Here is a tiny trained network, its code and every weight. The questions are about switching its units off for an input and a target symbol, where a switched-off unit gives its printed mean instead of its output.

import numpy as np


def w(rows, s, z=0):
    codes = np.array(rows[::2]) - 128.0
    scale = np.full(codes.shape[1], s)
    scale[-1] = z or s
    return codes * scale


def norm(h):
    return h / np.sqrt((h * h).mean(-1, keepdims=True) + 1e-5)


def f(y):
    return y / 2 * (1 + np.tanh(0.7978845608 * (y + 0.044715 * y**3)))


def softmax(a):
    e = np.exp(a - a.max(-1, keepdims=True))
    return e / e.sum(-1, keepdims=True)


def log_softmax(a):
    a = a - a.max(-1, keepdims=True)
    return a - np.log(np.exp(a).sum(-1, keepdims=True))


def net(x, mask):
    ids = ['αβγδεζηθμπτω'.index(c) for c in x.split()]
    T = len(ids)
    res = E[ids] + P[:T]
    u = 0
    for l in range(2):
        q, k, v = (norm(res) @ M[l].T for M in (Q, K, V))
        z = softmax(np.where(np.tri(T) > 0, q @ k.T / 2**0.5, -1e9)) @ v
        res = res + np.where(mask[u], z, O[l][:, -1]) @ O[l][:, :-1]
        u += 1
        y = f(norm(res) @ A[l][:, :-1].T + A[l][:, -1])
        res = res + np.where(mask[u : u + 12], y, B[l][:, -1]) @ B[l][:, :-1]
        u += 12
    return log_softmax(norm(res)[-1] @ U[:, :-1].T + U[:, -1])


Q, K, V, O, A, B = {}, {}, {}, {}, {}, {}
E = w([
[253,193,227,140,95],'α',
[137,132,155,96,168],'β',
[135,119,152,144,122],'γ',
[133,147,129,143,143],'δ',
[148,72,178,136,113],'ε',
[110,130,145,118,145],'ζ',
[114,156,124,114,170],'η',
[127,51,181,109,126],'θ',
[114,188,105,131,172],'μ',
[117,94,154,88,155],'π',
[111,120,134,94,191],'τ',
[65,69,42,159,134],'ω',
],0.0029)
P = w([
[115,198,86,96,28],'0',
[201,55,101,234,241],'1',
[33,4,197,32,174],'2',
[204,56,101,224,242],'3',
[72,52,172,30,172],'4',
[212,49,106,219,243],'5',
[88,88,154,37,180],'6',
[220,50,111,219,236],'7',
[98,121,128,42,178],'8',
],0.0023)
Q[0] = w([
[50,170,115,2,25],'0.h1',
[83,95,67,140,223],'0.h1',
],0.0054)
K[0] = w([
[126,85,143,120,255],'0.h1',
[75,96,80,154,106],'0.h1',
],0.0078)
V[0] = w([
[65,55,4,208,36],'0.h1',
[209,189,209,193,29],'0.h1',
],0.0028)
O[0] = w([
[223,170,135,166,2,253],'0.h1',
[158,104,52,19,163,80],'0.h1',
],0.0034,0.00072)
A[0] = w([
[180,162,243,147,56,132],'0.n1',
[153,148,136,99,146,3],'0.n2',
[30,253,184,102,209,51],'0.n3',
[235,131,174,145,95,118],'0.n4',
[107,114,68,67,249,74],'0.n5',
[105,82,126,232,109,101],'0.n6',
[95,68,171,103,166,123],'0.n7',
[105,20,51,133,116,63],'0.n8',
[111,122,122,196,135,103],'0.n9',
[153,14,198,129,148,81],'0.n10',
[91,102,82,197,90,109],'0.n11',
[95,112,164,230,22,69],'0.n12',
],0.0038,0.0033)
B[0] = w([
[50,115,75,210,80,160],'0.n1',
[176,155,79,81,106,22],'0.n2',
[156,134,247,182,94,150],'0.n3',
[64,92,75,96,174,166],'0.n4',
[187,95,153,204,54,232],'0.n5',
[174,145,170,72,156,184],'0.n6',
[93,170,136,176,69,248],'0.n7',
[132,227,135,122,149,158],'0.n8',
[153,118,158,104,130,133],'0.n9',
[137,255,38,177,152,224],'0.n10',
[145,152,189,110,137,148],'0.n11',
[224,118,185,82,172,119],'0.n12',
],0.0036,0.0012)
Q[1] = w([
[153,104,84,226,254],'1.h1',
[181,130,186,94,114],'1.h1',
],0.007)
K[1] = w([
[105,163,87,2,5],'1.h1',
[172,13,101,229,142],'1.h1',
],0.0057)
V[1] = w([
[145,253,89,166,159],'1.h1',
[49,158,115,118,78],'1.h1',
],0.0049)
O[1] = w([
[156,254,74,144,147,104],'1.h1',
[134,165,176,51,62,246],'1.h1',
],0.0047,0.0014)
A[1] = w([
[122,111,175,142,162,60],'1.n1',
[74,133,90,58,69,254],'1.n2',
[164,154,139,113,151,103],'1.n3',
[1,152,151,121,131,152],'1.n4',
[64,151,150,154,68,153],'1.n5',
[153,135,87,92,87,91],'1.n6',
[22,149,133,115,4,152],'1.n7',
[136,209,153,117,91,77],'1.n8',
[103,92,105,164,123,230],'1.n9',
[123,126,139,126,134,28],'1.n10',
[57,150,153,161,92,169],'1.n11',
[157,107,147,123,122,173],'1.n12',
],0.0098,0.0021)
B[1] = w([
[91,161,123,144,144,178],'1.n1',
[156,126,195,138,119,168],'1.n2',
[89,130,148,137,113,144],'1.n3',
[188,150,131,113,114,254],'1.n4',
[136,151,157,114,158,211],'1.n5',
[95,148,137,106,155,139],'1.n6',
[107,123,255,81,131,251],'1.n7',
[152,110,177,105,143,159],'1.n8',
[139,155,176,100,128,187],'1.n9',
[119,127,103,138,127,113],'1.n10',
[141,143,154,105,161,223],'1.n11',
[117,161,144,122,105,163],'1.n12',
],0.0083,0.0045)
U = w([
[134,132,245,73,113,247],'α',
[212,245,124,121,213,20],'β',
[21,182,141,217,192,170],'γ',
[213,141,106,219,46,168],'δ',
[51,108,118,152,50,115],'ε',
[33,194,105,80,44,2],'ζ',
[64,8,167,179,165,17],'η',
[84,181,31,87,138,136],'θ',
[190,54,91,64,105,58],'μ',
[146,122,51,40,128,158],'π',
[194,51,68,166,251,89],'τ',
[117,50,113,113,62,119],'ω',
],0.012,0.0021)

Each question gives the input, a string of symbols that net reads in full, and the target symbol t.
The units are the heads (2 rows each of Q, K, V and O) and the neurons (one row each of A and B). Each row of codes is followed by its name. A weight is (code - 128) times the scale printed after its matrix; where a second scale follows, it is the last column's (O, A, B and U).
mask holds one flag per unit, layer by layer, with each layer's heads first. A switched-off unit (its flag False) gives its mean, the last column of its rows in O or B, instead of its output. The means were averaged over made-up inputs and are rounded, as every weight is.
A unit's drop is (log p(t) with every unit on - log p(t) with that unit switched off) / (log p(t) with every unit on - log p(t) with every unit switched off).
The circuit of an input: a set's keep is (log p(t) with only the set's units on - log p(t) with every unit switched off) / (log p(t) with every unit on - log p(t) with every unit switched off). Starting from the 12 units with the biggest drops (on a tie, the unit counted first), units are removed one at a time, each time the one whose removal leaves the highest keep (on an exact tie, the one counted first), for as long as the keep stays at least 0.8.
units of the circuit, in order: the units of the circuit, biggest drop first
k most important neurons: the k neurons with the biggest drops, biggest first
k most important neurons of layer l: the k neurons of layer l with the biggest drops, biggest first
input μ ω ζ δ β ω α μ, target β: units of the circuit, in order : 1.n7
input μ α ω τ β ζ, target β: units of the circuit, in order : 1.h1; 1.n7
input μ ω β β α γ, target β: units of the circuit, in order : 1.h1; 1.n7
input ω ω τ α ω θ ω η, target δ: 3 most important neurons : 1.n7; 1.n11; 1.n5
input ω α ω ω τ α μ θ, target δ: 2 most important neurons : 1.n7; 0.n12
input ω μ η ω ω μ, target δ: units of the circuit, in order : 0.h1; 1.n7; 1.n11
input β α ω ω δ α α ω, target η: 2 most important neurons of layer 0 : 0.n10; 0.n1
input α ω δ ε ω β β ω, target τ: 3 most important neurons : 1.n7; 1.n4; 0.n10
input α ω π ω β ε, target τ: 2 most important neurons : 1.n7; 1.n4
input γ ε η β ε ω ω ω, target π: 2 most important neurons of layer 0 : 0.n10; 0.n7
input β α ω μ α ω ω, target γ: 2 most important neurons of layer 0 : 0.n12; 0.n6
input π ω α ε, target ε: 4 most important neurons : 1.n4; 1.n7; 1.n11; 1.n5
input β β μ ω θ θ, target η: 2 most important neurons of layer 1 : 1.n4; 1.n7
input τ α μ ω α β μ α β, target β: 4 most important neurons : 0.n3; 1.n7; 0.n1; 0.n12
input ω ζ α β, target δ: 3 most important neurons : 1.n7; 1.n11; 1.n5
input ω ω β η α α π ω β, target β: units of the circuit, in order : 1.n7
input η μ ω β α α ω, target β: 2 most important neurons : 0.n11; 0.n6
input τ μ ω α α β π δ, target γ: 2 most important neurons : 1.n4; 1.n7
input ζ η τ ω α α ω ω τ, target β: 3 most important neurons of layer 0 : 0.n3; 0.n1; 0.n4
input α ζ ω ω α ζ, target τ: 2 most important neurons : 1.n7; 1.n4
input ω τ ω η, target δ: 2 most important neurons : 1.n7; 0.n12
input ω ω α ω γ π, target δ: 4 most important neurons : 1.n7; 0.n12; 1.n11; 1.n5
input ζ α α, target β: most important neuron of layer 0 : 0.n12
